Here is a tiny trained network, its code and every weight. The questions are about switching its units off for an input and a target symbol, where a switched-off unit gives its printed mean instead of its output.

import numpy as np


def w(rows, s, z=0):
    codes = np.array(rows[::2]) - 128.0
    scale = np.full(codes.shape[1], s)
    scale[-1] = z or s
    return codes * scale


def f(y):
    return y / 2 * (1 + np.tanh(0.7978845608 * (y + 0.044715 * y**3)))


def softmax(a):
    e = np.exp(a - a.max(-1, keepdims=True))
    return e / e.sum(-1, keepdims=True)


def log_softmax(a):
    a = a - a.max(-1, keepdims=True)
    return a - np.log(np.exp(a).sum(-1, keepdims=True))


def net(x, mask):
    ids = ['ΓΘΛΞΣΦΩεζημτ'.index(c) for c in x.split()]
    T = len(ids)
    res = E[ids] + P[:T]
    u = 0
    for l in range(2):
        q, k, v = (res @ M[l].T for M in (Q, K, V))
        z = softmax(np.where(np.tri(T) > 0, q @ k.T / 2**0.5, -1e9)) @ v
        res = res + np.where(mask[u], z, O[l][:, -1]) @ O[l][:, :-1]
        u += 1
        y = f(res @ A[l][:, :-1].T + A[l][:, -1])
        res = res + np.where(mask[u : u + 8], y, B[l][:, -1]) @ B[l][:, :-1]
        u += 8
    return log_softmax(res[-1] @ U[:, :-1].T + U[:, -1])


Q, K, V, O, A, B = {}, {}, {}, {}, {}, {}
E = w([
[155,132,139,163,177,144,100,193,121,73],'Γ',
[78,85,149,106,93,185,55,78,69,183],'Θ',
[138,111,166,143,103,108,99,199,162,92],'Λ',
[165,185,126,109,163,92,103,173,221,129],'Ξ',
[114,93,78,138,164,139,145,64,91,99],'Σ',
[137,120,117,88,192,109,107,88,113,122],'Φ',
[110,135,91,71,154,90,198,2,88,165],'Ω',
[84,20,155,109,182,25,92,65,104,118],'ε',
[146,174,77,212,116,164,78,213,193,100],'ζ',
[91,161,87,155,151,115,178,83,172,128],'η',
[110,207,113,124,183,120,152,79,182,174],'μ',
[106,210,87,178,157,162,102,136,214,176],'τ',
],0.018)
P = w([
[127,95,192,141,149,132,155,75,130,101],'0',
[149,74,145,151,130,111,154,169,115,214],'1',
[149,179,107,116,117,66,89,99,144,101],'2',
[53,127,138,107,166,152,122,96,129,81],'3',
[140,103,98,135,139,107,109,155,130,202],'4',
[137,169,138,181,101,72,124,145,108,92],'5',
[6,141,127,91,177,143,107,104,145,86],'6',
[136,113,74,128,144,96,95,155,134,196],'7',
[139,174,144,182,90,85,146,160,98,86],'8',
[32,129,137,89,165,145,123,86,127,85],'9',
],0.019)
Q[0] = w([
[57,185,77,131,174,156,118,141,154,177],'L0H1',
[254,111,54,148,114,68,123,166,77,239],'L0H1',
],0.01)
K[0] = w([
[137,112,107,180,243,159,174,114,194,139],'L0H1',
[46,172,2,104,195,24,126,228,33,139],'L0H1',
],0.0095)
V[0] = w([
[135,139,194,2,206,187,86,152,92,162],'L0H1',
[205,147,125,117,189,85,162,154,71,77],'L0H1',
],0.0077)
O[0] = w([
[210,229,180,102,249,149,109,209,89,177,166],'L0H1',
[179,103,44,144,194,104,136,113,56,124,2],'L0H1',
],0.012,0.0046)
A[0] = w([
[213,120,46,148,129,158,46,126,75,117,87],'L0N1',
[121,72,182,188,126,88,174,162,93,160,100],'L0N2',
[54,137,113,203,165,154,169,105,61,232,154],'L0N3',
[200,152,123,90,2,50,81,223,135,190,136],'L0N4',
[126,180,142,111,88,205,69,163,172,130,4],'L0N5',
[110,221,128,145,171,157,77,49,111,61,162],'L0N6',
[115,101,94,85,89,178,60,76,125,179,128],'L0N7',
[114,148,116,120,118,78,81,46,94,55,183],'L0N8',
],0.0085,0.004)
B[0] = w([
[128,123,105,65,144,195,142,144,179,127,144],'L0N1',
[147,88,89,171,129,93,71,185,150,109,147],'L0N2',
[159,154,127,143,163,113,155,152,149,66,230],'L0N3',
[192,92,71,160,100,176,240,194,80,160,195],'L0N4',
[64,91,135,137,160,115,149,111,58,91,213],'L0N5',
[109,131,184,158,87,59,224,116,115,118,254],'L0N6',
[130,149,84,188,172,36,141,118,215,133,219],'L0N7',
[114,204,131,254,76,156,105,125,160,167,215],'L0N8',
],0.0091,0.0088)
Q[1] = w([
[74,134,107,145,210,134,116,98,194,97],'L1H1',
[255,118,95,168,88,120,142,171,152,195],'L1H1',
],0.0085)
K[1] = w([
[149,112,126,112,156,155,124,83,194,136],'L1H1',
[9,209,1,85,138,99,94,214,110,208],'L1H1',
],0.0083)
V[1] = w([
[164,187,95,5,101,39,254,126,211,174],'L1H1',
[100,190,180,113,116,86,2,235,211,139],'L1H1',
],0.0061)
O[1] = w([
[134,134,210,104,97,37,107,76,144,79,201],'L1H1',
[164,148,190,190,204,207,124,8,114,105,2],'L1H1',
],0.013,0.00087)
A[1] = w([
[125,176,83,162,165,45,161,69,111,112,142],'L1N1',
[80,130,120,124,106,206,161,180,61,246,103],'L1N2',
[253,133,128,144,144,125,25,147,108,163,116],'L1N3',
[92,170,171,102,102,212,98,18,187,148,159],'L1N4',
[156,124,113,152,52,72,134,192,158,193,71],'L1N5',
[211,2,94,36,101,134,131,85,53,161,1],'L1N6',
[147,193,71,168,10,185,122,163,183,157,67],'L1N7',
[145,194,201,150,115,125,47,104,213,79,92],'L1N8',
],0.0081,0.0064)
B[1] = w([
[193,83,153,89,121,172,93,170,147,141,251],'L1N1',
[205,41,98,88,94,103,126,3,115,157,193],'L1N2',
[107,134,139,103,86,121,38,65,155,78,146],'L1N3',
[89,118,86,111,141,113,101,160,106,49,193],'L1N4',
[130,222,94,94,139,168,116,93,135,127,210],'L1N5',
[132,57,242,104,95,111,181,124,117,107,131],'L1N6',
[95,106,171,177,170,81,80,128,55,149,191],'L1N7',
[199,150,89,165,141,122,184,130,102,127,194],'L1N8',
],0.012,0.015)
U = w([
[138,148,69,104,103,255,68,142,116,105,149],'Γ',
[146,122,74,122,162,140,138,69,188,177,80],'Θ',
[104,77,187,119,46,24,176,103,107,162,111],'Λ',
[114,178,90,69,95,145,117,104,136,122,126],'Ξ',
[140,78,52,91,151,162,126,230,109,157,187],'Σ',
[103,159,148,69,202,136,113,78,91,134,156],'Φ',
[132,77,137,69,164,62,120,206,88,180,117],'Ω',
[110,55,133,123,136,84,75,165,119,146,100],'ε',
[124,146,38,103,184,70,124,122,84,157,28],'ζ',
[97,86,74,127,71,88,169,86,185,70,122],'η',
[192,192,112,152,182,136,114,174,44,148,81],'μ',
[101,151,181,160,95,134,128,128,154,216,253],'τ',
],0.0071,0.007)

Each question gives the input, a string of symbols that net reads in full, and the target symbol t.
The units are the heads (2 rows each of Q, K, V and O) and the neurons (one row each of A and B). Each row of codes is followed by its name. A weight is (code - 128) times the scale printed after its matrix; where a second scale follows, it is the last column's (O, A, B and U).
mask holds one flag per unit, layer by layer, with each layer's heads first. A switched-off unit (its flag False) gives its mean, the last column of its rows in O or B, instead of its output. The means were averaged over made-up inputs and are rounded, as every weight is.
A unit's drop is (log p(t) with every unit on - log p(t) with that unit switched off) / (log p(t) with every unit on - log p(t) with every unit switched off).
The circuit of an input: a set's keep is (log p(t) with only the set's units on - log p(t) with every unit switched off) / (log p(t) with every unit on - log p(t) with every unit switched off). Starting from the 12 units with the biggest drops (on a tie, the unit counted first), units are removed one at a time, each time the one whose removal leaves the highest keep (on an exact tie, the one counted first), for as long as the keep stays at least 0.8.
circuit, biggest first: the units of the circuit, biggest drop first
most important unit: the unit with the biggest drop
top k neurons: the k neurons with the biggest drops, biggest first
k most important neurons of layer l: the k neurons of layer l with the biggest drops, biggest first
input Λ Θ Σ Θ Γ, target Γ: most important unit : L1N3
input ε τ Θ, target μ: top 3 neurons : [L0N7, L0N8, L1N8]
input Ξ η Θ τ Ω, target Ω: 3 most important neurons of layer 0 : [L0N8, L0N3, L0N4]
input Θ Θ Φ Θ μ, target μ: circuit, biggest first : [L1N8, L1H1, L0N5]
input Θ Γ Λ Θ Ω Γ Σ, target Φ: top 3 neurons : [L0N4, L0N7, L1N8]
input τ Φ η Θ ζ Θ ζ Ξ, target Ξ: 3 most important neurons of layer 0 : [L0N6, L0N4, L0N8]
input Σ τ ε, target μ: circuit, biggest first : [L0N8, L1N8, L1N2]
input Ω μ μ Θ, target Ξ: top 2 neurons : [L1N5, L0N6]
input Σ Θ μ τ Σ Ξ Σ, target ζ: 3 most important neurons of layer 1 : [L1N5, L1N7, L1N2]
input Θ τ Φ, target μ: circuit, biggest first : [L1N8, L0N8, L1H1]
input Θ Θ η Σ, target Φ: circuit, biggest first : [L0H1, L0N4, L0N8]
input ε Λ ε Θ Σ, target Σ: circuit, biggest first : [L0H1, L1H1]
input Σ μ Ω, target μ: top 2 neurons : [L0N8, L1N8]
input ζ Φ Ω τ Θ τ Θ, target ε: most important unit : L1N7
input Σ Θ τ Γ ε Θ Φ ζ Ξ Θ, target ζ: top 2 neurons : [L1N5, L1N7]
input Θ Σ Θ μ τ Θ τ, target Φ: 3 most important neurons of layer 0 : [L0N5, L0N4, L0N7]
input Σ Γ τ ζ μ Λ Σ Θ Θ Ω, target ζ: circuit, biggest first : [L1H1, L0H1, L1N5]
input μ Θ Φ Φ Ξ Θ Θ, target Λ: top 2 neurons : [L0N6, L0N5]
input Ω Σ Σ Λ, target Ξ: circuit, biggest first : [L1N5, L1H1]
input Σ Θ Φ Ξ ε Θ τ τ, target τ: top 2 neurons : [L0N4, L0N5]
input Σ Θ Σ Θ Σ ε τ η τ η, target ζ: circuit, biggest first : [L1H1, L1N5, L0H1, L1N7]
input τ Θ η ε, target η: top 2 neurons : [L1N4, L0N4]
input ζ Λ τ ζ Σ Θ Ξ Ω Φ Σ, target ε: 4 most important neurons of layer 1 : [L1N7, L1N4, L1N5, L1N1]
input η ε Ξ, target μ: top 2 neurons : [L1N8, L0N8]
input Φ Λ Θ Σ Ω Ω Ω, target Ω: circuit, biggest first : [L0H1, L1N1, L1H1]
input Σ Σ Γ ε, target ζ: top 2 neurons : [L1N5, L0N8]
input ζ η Θ Θ Θ, target Θ: most important neuron of layer 0 : [L0N7]
